Here is a tiny trained network, its code and every weight. The questions are about switching its units off for an input and a target symbol, where a switched-off unit gives its printed mean instead of its output.

import numpy as np


def w(rows, s, z=0):
    codes = np.array(rows[::2]) - 128.0
    scale = np.full(codes.shape[1], s)
    scale[-1] = z or s
    return codes * scale


def f(y):
    return np.maximum(y, 0)


def softmax(a):
    e = np.exp(a - a.max(-1, keepdims=True))
    return e / e.sum(-1, keepdims=True)


def log_softmax(a):
    a = a - a.max(-1, keepdims=True)
    return a - np.log(np.exp(a).sum(-1, keepdims=True))


def net(x, mask):
    ids = ['βγζθλμξπστφ'.index(c) for c in x.split()]
    T = len(ids)
    res = E[ids] + P[:T]
    r = res
    for j in range(2):
        rows = slice(4 * j, 4 * j + 4)
        q, k, v = (r @ M[0][rows].T for M in (Q, K, V))
        z = softmax(np.where(np.tri(T) > 0, q @ k.T / 4**0.5, -1e9)) @ v
        o = O[0][rows]
        res = res + np.where(mask[j], z, o[:, -1]) @ o[:, :-1]
    y = f(res @ A[0][:, :-1].T + A[0][:, -1])
    res = res + np.where(mask[2:14], y, B[0][:, -1]) @ B[0][:, :-1]
    return log_softmax(res[-1] @ U[:, :-1].T + U[:, -1])


Q, K, V, O, A, B = {}, {}, {}, {}, {}, {}
E = w([
[105,89,91],'β',
[84,111,96],'γ',
[108,100,94],'ζ',
[113,87,85],'θ',
[57,140,83],'λ',
[120,163,82],'μ',
[244,91,77],'ξ',
[254,88,65],'π',
[228,114,141],'σ',
[181,149,98],'τ',
[214,186,45],'φ',
],0.014)
P = w([
[124,21,37],'0',
[120,45,9],'1',
[127,80,2],'2',
[141,113,44],'3',
[152,154,73],'4',
[147,182,75],'5',
[144,210,100],'6',
[165,244,110],'7',
[151,248,124],'8',
[148,237,130],'9',
],0.0057)
Q[0] = w([
[83,100,220],'h1',
[206,123,48],'h1',
[186,134,16],'h1',
[184,122,182],'h1',
[218,87,255],'h2',
[189,143,196],'h2',
[26,140,48],'h2',
[159,224,101],'h2',
],0.013)
K[0] = w([
[101,101,102],'h1',
[189,178,89],'h1',
[183,192,157],'h1',
[135,117,68],'h1',
[108,49,62],'h2',
[119,8,129],'h2',
[135,192,166],'h2',
[94,125,177],'h2',
],0.018)
V[0] = w([
[102,193,109],'h1',
[154,254,189],'h1',
[15,128,185],'h1',
[48,243,101],'h1',
[67,67,165],'h2',
[176,55,109],'h2',
[22,89,127],'h2',
[178,131,9],'h2',
],0.0086)
O[0] = w([
[121,162,63,140],'h1',
[130,120,90,75],'h1',
[26,206,198,8],'h1',
[43,254,21,125],'h1',
[108,51,152,91],'h2',
[238,93,51,142],'h2',
[43,83,195,138],'h2',
[202,181,72,254],'h2',
],0.0078,0.0084)
A[0] = w([
[73,77,74,184],'n1',
[138,200,121,112],'n2',
[140,86,107,123],'n3',
[199,125,174,67],'n4',
[153,140,93,177],'n5',
[48,72,174,116],'n6',
[54,86,195,116],'n7',
[97,141,132,193],'n8',
[46,86,237,7],'n9',
[75,123,142,213],'n10',
[166,117,251,88],'n11',
[144,193,133,91],'n12',
],0.011)
B[0] = w([
[188,196,189,185],'n1',
[130,70,108,172],'n2',
[102,162,86,177],'n3',
[49,129,152,163],'n4',
[80,107,177,252],'n5',
[217,188,168,136],'n6',
[246,249,211,133],'n7',
[98,125,184,161],'n8',
[58,226,21,128],'n9',
[90,56,177,162],'n10',
[254,239,46,131],'n11',
[141,71,94,150],'n12',
],0.0093,0.014)
U = w([
[232,168,142,241],'β',
[135,168,99,221],'γ',
[32,193,59,198],'ζ',
[125,122,120,17],'θ',
[135,65,134,107],'λ',
[126,182,2,58],'μ',
[144,137,124,2],'ξ',
[93,176,164,163],'π',
[169,140,162,33],'σ',
[134,61,134,69],'τ',
[139,130,123,11],'φ',
],0.0073)

Each question gives the input, a string of symbols that net reads in full, and the target symbol t.
The units are the heads (4 rows each of Q, K, V and O) and the neurons (one row each of A and B). Each row of codes is followed by its name. A weight is (code - 128) times the scale printed after its matrix; where a second scale follows, it is the last column's (O, A, B and U).
mask holds one flag per unit, heads first, then neurons. A switched-off unit (its flag False) gives its mean, the last column of its rows in O or B, instead of its output. The means were averaged over made-up inputs and are rounded, as every weight is.
A unit's drop is (log p(t) with every unit on - log p(t) with that unit switched off) / (log p(t) with every unit on - log p(t) with every unit switched off).
The circuit of an input: a set's keep is (log p(t) with only the set's units on - log p(t) with every unit switched off) / (log p(t) with every unit on - log p(t) with every unit switched off). Starting from the 12 units with the biggest drops (on a tie, the unit counted first), units are removed one at a time, each time the one whose removal leaves the highest keep (on an exact tie, the one counted first), for as long as the keep stays at least 0.8.
circuit, biggest first: the units of the circuit, biggest drop first
unit that matters most: the unit with the biggest drop
top k neurons: the k neurons with the biggest drops, biggest first
which heads matter: for each layer, one digit per head in row order, 1 if its drop is at least 0.15 and else 0, layers parted by /
drop when u is switched off: that unit's drop, to one decimal
input λ λ ζ λ φ τ θ, target μ: unit that matters most -> h2
input γ γ θ θ θ φ β, target μ: which heads matter -> 11
input φ γ γ π φ μ, target μ: which heads matter -> 11
input λ λ λ γ φ φ μ φ γ, target μ: which heads matter -> 11
input λ φ ξ φ, target μ: circuit, biggest first -> h2; h1; n1
input θ π λ φ λ, target μ: which heads matter -> 01
input λ λ λ λ μ ζ λ φ, target μ: which heads matter -> 10
input λ φ φ φ μ, target μ: which heads matter -> 11
input λ λ π θ λ μ λ λ μ, target ζ: which heads matter -> 11
input γ λ ζ λ λ λ, target π: which heads matter -> 11
input γ γ φ β, target μ: which heads matter -> 01
input τ θ λ, target β: top 2 neurons -> n1; n4
input γ λ γ φ γ, target μ: drop when n8 is switched off -> 0.1
input μ γ λ ζ λ λ λ μ, target ζ: drop when n3 is switched off -> -0.1
input λ λ τ γ φ ζ, target μ: drop when n5 is switched off -> -0.1
input π σ λ, target β: drop when h1 is switched off -> 0.2
